Look-ups in named tables: a row name and a column name give one cell, copied from the table.

Vukamuv.csv
,Bonaku,Kiv,Suripu,Zag,Zuk
Fad,63.9,66.2,58.3,64.1,64.8
Balen,63.1,79.8,58.1,67.0,52.1
Vesakib,58.5,60.7,61.0,59.3,54.4
Tatotek,55.1,64.4,60.2,58.5,39.0
Pizen,66.9,70.1,46.6,69.0,54.0
Lelonu,64.5,65.3,47.7,66.3,51.2
Dogi,61.5,58.0,62.8,60.0,69.6
Dulud,61.5,79.6,66.0,64.5,59.0
Leg,53.9,50.6,77.7,51.1,72.2
Pog,61.6,44.2,42.7,60.6,48.6
Paza,66.7,49.9,54.5,62.5,80.8
Pevofut,58.6,70.7,61.8,61.6,48.9
Futis,62.0,73.0,71.0,62.3,73.6
Sapiput,53.0,20.0,55.2,47.6,56.2

Vesakib, Zuk -> 54.4
Dulud, Zuk -> 59.0
Dogi, Suripu -> 62.8
Lelonu, Bonaku -> 64.5
Sapiput, Zag -> 47.6
Dulud, Kiv -> 79.6
Fad, Bonaku -> 63.9
Paza, Bonaku -> 66.7
Dogi, Zuk -> 69.6
Tatotek, Bonaku -> 55.1
Balen, Suripu -> 58.1
Vesakib, Zag -> 59.3
Balen, Zag -> 67.0
Which row has the largest Kiv? Balen

Nedogar:
	Leb	Der	Tiv	Tonupa	Tugoda	Rutelil
Zurop	177	136	45	100	119	166
Vub	130	195	124	155	134	197
Nev	127	201	152	158	113	127
Bageliz	93	228	99	171	143	104
Dezi	110	135	136	129	66	133

What is the Rutelil of Dezi in Nedogar?
133
What is the Rutelil of Bageliz in Nedogar?
104
What is the Tiv of Vub in Nedogar?
124
What is the Tonupa of Bageliz in Nedogar?
171
What is the Leb of Vub in Nedogar?
130
What is the Der of Nev in Nedogar?
201
What is the Tonupa of Zurop in Nedogar?
100
What is the Leb of Bageliz in Nedogar?
93
What is the Tiv of Dezi in Nedogar?
136
What is the Der of Vub in Nedogar?
195
What is the Tonupa of Vub in Nedogar?
155
What is the Rutelil of Vub in Nedogar?
197
What is the Tonupa of Dezi in Nedogar?
129
What is the Leb of Zurop in Nedogar?
177
What is the Tiv of Bageliz in Nedogar?
99

Povori.tsv
	Bozilo	Rinum	Gazeted	Roriluf
Tal	37	92	37	183
Luvur	87	116	87	129
Geri	130	136	130	83
Vav	93	118	93	123
Kis	85	115	85	131
Zef	70	108	70	147
Vigino	84	114	84	133
Vemel	120	132	120	94
Sab	47	97	47	172
Salom	105	124	105	110
Sez	74	110	74	143
Bivovu	112	127	112	102
Voto	17	83	17	204
Tusu	53	100	53	166

Kis, Gazeted => 85
Zef, Bozilo => 70
Luvur, Gazeted => 87
Salom, Roriluf => 110
Vemel, Bozilo => 120
Tal, Roriluf => 183
Voto, Gazeted => 17
Bivovu, Gazeted => 112
Voto, Bozilo => 17
Sez, Rinum => 110
Vigino, Roriluf => 133
Geri, Rinum => 136
Geri, Roriluf => 83
Tal, Gazeted => 37
Tusu, Rinum => 100
Bivovu, Bozilo => 112
Sab, Roriluf => 172
Row with the largest Bozilo: Geri

Pivu.csv
,Nuv,Lekotaf,Defive
Gufasom,226,206,16
Gik,48,219,144
Meru,148,217,38

Defive of Meru = 38
Nuv of Gik = 48
Nuv of Meru = 148
Lekotaf of Meru = 217
Nuv of Gufasom = 226
Lekotaf of Gik = 219
Row with the largest Defive: Gik

Nafub.tsv
	Nid	Dume	Bavomun	Parib	Fuvo	Nodag	Zom	Bazime	Fot	Diruga
Gupob	101	134	106	112	102	188	109	158	186	136
Pelegab	90	143	131	87	149	148	151	100	141	72
Domigop	95	150	188	121	155	149	91	199	122	129
Bet	157	67	141	99	126	115	161	151	170	192
Nitazon	134	109	121	145	130	90	120	50	162	151
Kugafop	112	103	130	91	177	127	147	151	112	194
Mef	110	186	60	115	135	160	137	147	133	137
Repu	115	106	175	148	150	128	91	79	149	158
Vivuz	128	73	156	115	113	140	150	182	101	106
Bokame	183	123	193	152	107	133	134	155	168	122
Viboz	117	166	147	176	124	124	57	150	144	152
Zup	79	173	121	136	132	148	100	121	108	63
Dad	152	106	142	146	170	151	150	117	75	179
Fufiru	187	105	82	134	111	129	194	126	118	153

Parib of Fufiru = 134
Parib of Kugafop = 91
Parib of Pelegab = 87
Bavomun of Viboz = 147
Dume of Zup = 173
Dume of Bet = 67
Bazime of Zup = 121

Table Pudozir
,Musopa,Kug,Tifanis,Rarup,Suv,Pozu,Kotiv,Lak,Moz
Vesagu,2.489,9.233,3.992,3.736,2.325,4.525,7.680,2.391,4.348
Dibulel,2.411,9.231,3.627,3.936,2.266,4.323,8.023,2.244,4.415
Zunuzu,2.338,9.281,3.802,3.715,2.230,4.490,7.976,2.222,4.299
Gobo,8.777,6.626,8.851,3.124,8.837,8.851,2.935,8.793,3.103
Mor,8.777,5.825,8.618,4.140,8.516,8.641,2.946,8.664,4.184
Gorodel,8.846,6.071,8.959,3.163,9.007,8.902,2.830,8.936,3.133
Tiziki,8.350,7.504,8.768,3.157,8.167,8.634,3.236,8.266,3.234
Katotev,8.248,7.458,8.563,3.304,7.867,8.491,3.445,7.997,3.393
Pofuzu,2.452,9.248,3.975,3.766,2.350,4.449,7.763,2.340,4.370

Kotiv of Pofuzu = 7.763
Tifanis of Mor = 8.618
Pozu of Pofuzu = 4.449
Tifanis of Zunuzu = 3.802
Kotiv of Katotev = 3.445
Suv of Tiziki = 8.167
Rarup of Vesagu = 3.736
Musopa of Vesagu = 2.489
Kug of Gorodel = 6.071
Moz of Gobo = 3.103
Lak of Vesagu = 2.391
Suv of Pofuzu = 2.350
Moz of Vesagu = 4.348
Moz of Katotev = 3.393
Pozu of Zunuzu = 4.490
Tifanis of Dibulel = 3.627
Musopa of Mor = 8.777

Gafivi.tsv
	Puv	Fik	Fivos	Fetog	Kel	Nak	Pugeno	Nev	Dos	Nif
Fof	37	37	37	40	39	36	43	169	195	196
Nem	37	38	39	60	191	195	198	193	195	194
Febe	37	38	42	173	193	196	195	194	197	193
Nafofa	38	39	38	38	49	187	196	195	196	194
Tavut	45	182	196	194	197	195	193	195	197	193
Midagi	39	37	39	46	186	195	197	193	195	195
Daditu	39	37	39	37	40	39	40	150	196	195
Nopen	38	38	37	115	196	194	197	196	196	196

Kel of Nem is 191
Dos of Nem is 195
Pugeno of Daditu is 40
Fetog of Nopen is 115
Dos of Daditu is 196
Nif of Midagi is 195
Which row has the largest Pugeno? Nem

Tul
cols = Tem, Kogeg, Pon, Moz, Takufoz, Vamika, Labus, Nivup
Gik: [0.5, 0.5, 0.8, 0.8, 0.7, 0.8, 0.9, 0.6]
Felenav: [0.6, 0.7, 0.8, 0.2, 0.9, 0.7, 0.7, 0.5]
Pilafu: [0.3, 0.9, 0.6, 0.5, 0.6, 0.8, 0.7, 0.7]
Laz: [0.8, 0.8, 0.6, 0.5, 0.8, 0.6, 0.5, 0.6]
Vima: [0.9, 0.4, 0.6, 0.8, 0.8, 0.5, 0.9, 0.5]
Noki: [0.3, 0.6, 0.5, 0.6, 0.7, 0.8, 0.7, 0.9]

Tem of Felenav is 0.6
Takufoz of Gik is 0.7
Moz of Laz is 0.5
Nivup of Noki is 0.9
Takufoz of Laz is 0.8
Labus of Gik is 0.9
Kogeg of Noki is 0.6
Vamika of Pilafu is 0.8
Pon of Laz is 0.6
Tem of Laz is 0.8
Tem of Vima is 0.9
Moz of Felenav is 0.2
Takufoz of Pilafu is 0.6
Moz of Noki is 0.6
Vamika of Gik is 0.8
Labus of Felenav is 0.7

Kofe.tsv
	Dat	Sogi	Fuso	Dizi	Kades	Tigunad	Kiraful	Diba	Tefabo
Laba	230	144	227	62	230	227	51	230	62
Nomufo	39	237	83	76	36	101	194	36	91
Lomek	41	237	83	78	37	100	193	38	96
Lobezum	36	236	65	85	35	83	216	35	102
Sef	208	170	223	68	205	220	67	207	68
Sarena	214	138	228	96	211	221	65	211	96
Nuzenim	41	237	83	77	36	99	193	37	94
Bope	43	236	86	78	37	100	190	39	96

Lobezum, Kades -> 35
Laba, Diba -> 230
Lobezum, Dizi -> 85
Nomufo, Dat -> 39
Laba, Dat -> 230
Lobezum, Tigunad -> 83
Lomek, Dizi -> 78
Nomufo, Sogi -> 237
Lobezum, Sogi -> 236
Nomufo, Tigunad -> 101

Kinira =
	Zegamoz	Lozev	Sevag	Geleg	Rut	Pasive	Fomopu
Gugal	-0.6	-0.5	0.1	0.0	0.1	0.1	-0.4
Mibo	0.5	0.5	0.1	0.2	-0.2	0.0	0.5
Pedufe	0.0	0.1	0.4	0.3	0.2	0.3	0.1

What is the Fomopu of Gugal in Kinira? -0.4
What is the Geleg of Pedufe in Kinira? 0.3
What is the Sevag of Pedufe in Kinira? 0.4
What is the Rut of Mibo in Kinira? -0.2
What is the Fomopu of Mibo in Kinira? 0.5
What is the Rut of Pedufe in Kinira? 0.2
What is the Zegamoz of Mibo in Kinira? 0.5
What is the Lozev of Pedufe in Kinira? 0.1
What is the Sevag of Gugal in Kinira? 0.1
What is the Geleg of Gugal in Kinira? 0.0
What is the Pasive of Pedufe in Kinira? 0.3
What is the Zegamoz of Pedufe in Kinira? 0.0
What is the Lozev of Gugal in Kinira? -0.5
What is the Geleg of Mibo in Kinira? 0.2

Zonutob.tsv
	Loz	Nutela	Bot	Pafa	Guref	Devi	Feke	Fosed	Pud
Biduz	8.99	49.12	73.03	37.54	34.96	44.70	46.29	66.55	44.45
Mige	11.43	47.26	65.47	35.93	31.83	37.64	56.28	60.64	55.97
Buv	22.76	46.34	57.83	35.89	25.21	33.65	58.24	62.44	52.78
Kapiz	11.96	40.71	74.29	43.48	37.06	31.11	58.27	62.05	54.76
Mokiva	11.91	47.98	64.15	35.06	32.00	38.01	56.48	59.94	54.97
Livepe	12.72	40.02	73.22	43.81	37.71	31.73	61.20	60.28	55.58
Bag	15.47	38.69	73.18	42.68	31.68	32.47	57.53	62.44	54.95
Vezed	6.12	43.22	77.94	31.90	36.32	34.14	46.75	55.32	60.08
Lokuvap	13.77	50.71	67.20	34.48	33.02	43.86	48.44	66.19	42.68
Golura	8.85	40.55	74.04	29.99	33.47	31.07	55.07	52.13	59.27
Zeronab	13.16	53.46	71.17	34.61	30.31	42.76	46.37	66.88	49.79
Samit	7.32	39.17	73.53	34.44	35.46	30.77	50.31	58.38	61.21
Munof	16.82	44.98	66.68	35.05	26.47	33.48	53.45	58.39	60.36

What is the Loz of Lokuvap in Zonutob?
13.77
What is the Loz of Mige in Zonutob?
11.43
What is the Nutela of Biduz in Zonutob?
49.12
What is the Nutela of Zeronab in Zonutob?
53.46
What is the Pafa of Zeronab in Zonutob?
34.61
What is the Bot of Biduz in Zonutob?
73.03
What is the Pafa of Vezed in Zonutob?
31.90
Row with the largest Feke: Livepe

